Below are the code and all the weights of a small trained network. Each question names an input and a class and asks about switching units off, where a switched-off unit gives its printed mean instead of its output.

import numpy as np


def w(rows, s, z=0):
    codes = np.array(rows[::2]) - 128.0
    scale = np.full(codes.shape[1], s)
    scale[-1] = z or s
    return codes * scale


def f(y):
    return y / 2 * (1 + np.tanh(0.7978845608 * (y + 0.044715 * y**3)))


def log_softmax(a):
    a = a - a.max(-1, keepdims=True)
    return a - np.log(np.exp(a).sum(-1, keepdims=True))


def net(x, mask):
    res = np.array(x, float).reshape(1, 6) / 4 @ E
    y = f(res @ A[0][:, :-1].T + A[0][:, -1])
    res = res + np.where(mask, y, B[0][:, -1]) @ B[0][:, :-1]
    return log_softmax(res[-1] @ U[:, :-1].T + U[:, -1])


A, B = {}, {}
E = w([
[111,175,136,52,152,183,86,52,161,148,151],'x0',
[98,165,194,137,96,152,195,195,121,125,195],'x1',
[80,167,92,182,74,106,74,120,136,54,181],'x2',
[139,219,77,187,133,160,153,135,147,176,86],'x3',
[128,124,128,129,126,128,127,129,127,131,131],'x4',
[176,88,89,159,157,142,181,7,62,144,205],'x5',
],0.011)
A[0] = w([
[111,136,202,87,104,181,191,186,104,112,234,185],'N1',
[80,139,96,157,138,122,71,134,122,92,160,3],'N2',
[83,137,142,134,122,93,23,153,184,110,80,157],'N3',
[194,106,69,178,183,151,57,117,138,154,60,91],'N4',
[182,95,85,156,88,64,124,254,92,150,100,137],'N5',
[116,102,206,87,159,89,148,125,128,209,53,26],'N6',
[113,103,220,125,129,175,180,126,123,181,35,77],'N7',
[133,207,126,182,140,139,149,145,203,183,115,122],'N8',
[178,79,135,60,213,150,134,158,106,175,77,212],'N9',
[151,100,116,155,126,63,178,144,110,103,109,61],'N10',
[136,164,154,72,156,168,80,105,129,122,131,17],'N11',
[77,138,95,157,38,102,57,129,178,99,147,56],'N12',
[128,56,62,92,160,65,69,100,190,93,82,94],'N13',
[110,136,204,103,172,85,95,208,150,144,132,153],'N14',
[128,146,111,81,152,141,87,252,195,142,62,63],'N15',
[44,198,156,37,166,165,85,100,209,190,161,202],'N16',
[80,31,229,48,124,81,92,141,119,82,170,185],'N17',
],0.009,0.0058)
B[0] = w([
[109,95,169,169,118,127,166,145,213,111,170,245],'N1',
[80,164,123,118,51,195,148,120,51,110,195,153],'N2',
[111,91,125,171,139,81,198,61,147,106,174,229],'N3',
[90,111,189,158,127,172,153,153,194,97,144,184],'N4',
[184,83,80,50,40,106,129,118,187,78,124,206],'N5',
[68,170,156,147,51,177,144,100,37,76,169,170],'N6',
[99,212,131,132,111,160,124,106,75,65,167,178],'N7',
[76,114,72,177,159,170,176,148,152,103,59,201],'N8',
[111,179,133,139,127,98,140,108,135,28,163,214],'N9',
[81,107,91,2,88,112,125,95,155,135,158,151],'N10',
[67,50,84,81,73,140,128,118,147,139,113,151],'N11',
[90,150,145,158,92,159,124,127,37,47,160,203],'N12',
[144,137,208,169,126,194,130,209,211,167,159,190],'N13',
[126,91,163,154,171,80,148,97,137,167,169,207],'N14',
[105,99,122,118,208,131,151,63,132,149,157,236],'N15',
[176,118,87,98,50,85,118,121,191,111,127,254],'N16',
[70,164,41,174,167,131,175,143,142,108,10,244],'N17',
],0.0095,0.013)
U = w([
[92,183,148,127,93,164,116,129,49,69,176,36],'0',
[120,121,208,142,127,186,136,217,191,144,158,83],'1',
[143,112,66,38,75,128,120,120,156,121,131,50],'2',
[93,153,47,162,176,165,144,151,118,124,37,121],'3',
[133,66,104,157,211,118,143,47,87,163,209,146],'4',
[160,153,111,153,136,117,126,141,144,100,137,235],'5',
[169,172,124,139,191,73,116,147,125,138,111,155],'6',
[141,197,146,80,156,56,6,249,15,248,99,2],'7',
],0.012,0.0092)

Each question gives the input, the list of numbers given to net, and the class t.
The units are the neurons (one row each of A and B). Each row of codes is followed by its name. A weight is (code - 128) times the scale printed after its matrix; where a second scale follows, it is the last column's (A, B and U).
mask holds one flag per neuron, in row order. A switched-off neuron (its flag False) gives its mean, the last column of its row in B, instead of its output. The means were averaged over made-up inputs and are rounded, as every weight is.
A unit's drop is (log p(t) with every unit on - log p(t) with that unit switched off) / (log p(t) with every unit on - log p(t) with every unit switched off).
The circuit of an input: a set's keep is (log p(t) with only the set's units on - log p(t) with every unit switched off) / (log p(t) with every unit on - log p(t) with every unit switched off). Starting from the 12 units with the biggest drops (on a tie, the unit counted first), units are removed one at a time, each time the one whose removal leaves the highest keep (on an exact tie, the one counted first), for as long as the keep stays at least 0.8.
circuit, biggest first: the units of the circuit, biggest drop first
unit that matters most: the unit with the biggest drop
top k neurons: the k neurons with the biggest drops, biggest first
drop when u is switched off: that unit's drop, to one decimal
input [-3,-4,-1,0,2,-6], class 4: top 2 neurons -> [N15; N3]
input [-7,-2,-4,0,0,6], class 2: circuit, biggest first -> [N10; N5]
input [0,-4,0,-6,6,-6], class 3: circuit, biggest first -> [N17]
input [-5,-8,-7,-7,8,2], class 1: top 3 neurons -> [N13; N4; N12]
input [-8,-4,-6,1,-6,2], class 2: top 3 neurons -> [N5; N10; N12]
input [0,-8,-7,1,-7,-2], class 1: top 2 neurons -> [N13; N4]
input [6,1,-8,-8,-3,2], class 0: top 3 neurons -> [N6; N9; N7]
input [6,4,-2,5,-5,-7], class 4: circuit, biggest first -> [N15; N14]
input [-3,4,-6,-5,-4,-1], class 0: top 2 neurons -> [N6; N7]
input [-8,-5,1,6,0,4], class 2: circuit, biggest first -> [N5; N10]
input [3,7,-7,5,3,-8], class 4: top 2 neurons -> [N15; N14]
input [0,1,0,-3,4,-6], class 4: top 2 neurons -> [N14; N15]
input [-2,-4,-2,4,3,-7], class 4: top 3 neurons -> [N15; N3; N17]
input [8,6,-6,-7,6,-3], class 2: circuit, biggest first -> [N16]
input [-3,-2,-4,-5,5,-6], class 4: top 2 neurons -> [N14; N15]
input [1,-4,-8,-5,4,-2], class 0: top 2 neurons -> [N6; N9]
input [5,2,-7,-6,4,-7], class 0: top 4 neurons -> [N6; N7; N9; N8]
input [-2,-6,1,2,3,-7], class 4: circuit, biggest first -> [N15; N3]
input [2,4,-5,6,-8,-7], class 5: circuit, biggest first -> [N16; N7]
input [8,5,-3,8,8,-1], class 2: unit that matters most -> N16
input [5,1,-1,4,5,-2], class 2: drop when N17 is switched off -> 1.1
input [3,-2,-3,-7,2,-5], class 3: drop when N17 is switched off -> 2.3
input [-8,2,-1,-7,1,-2], class 2: drop when N10 is switched off -> 0.3
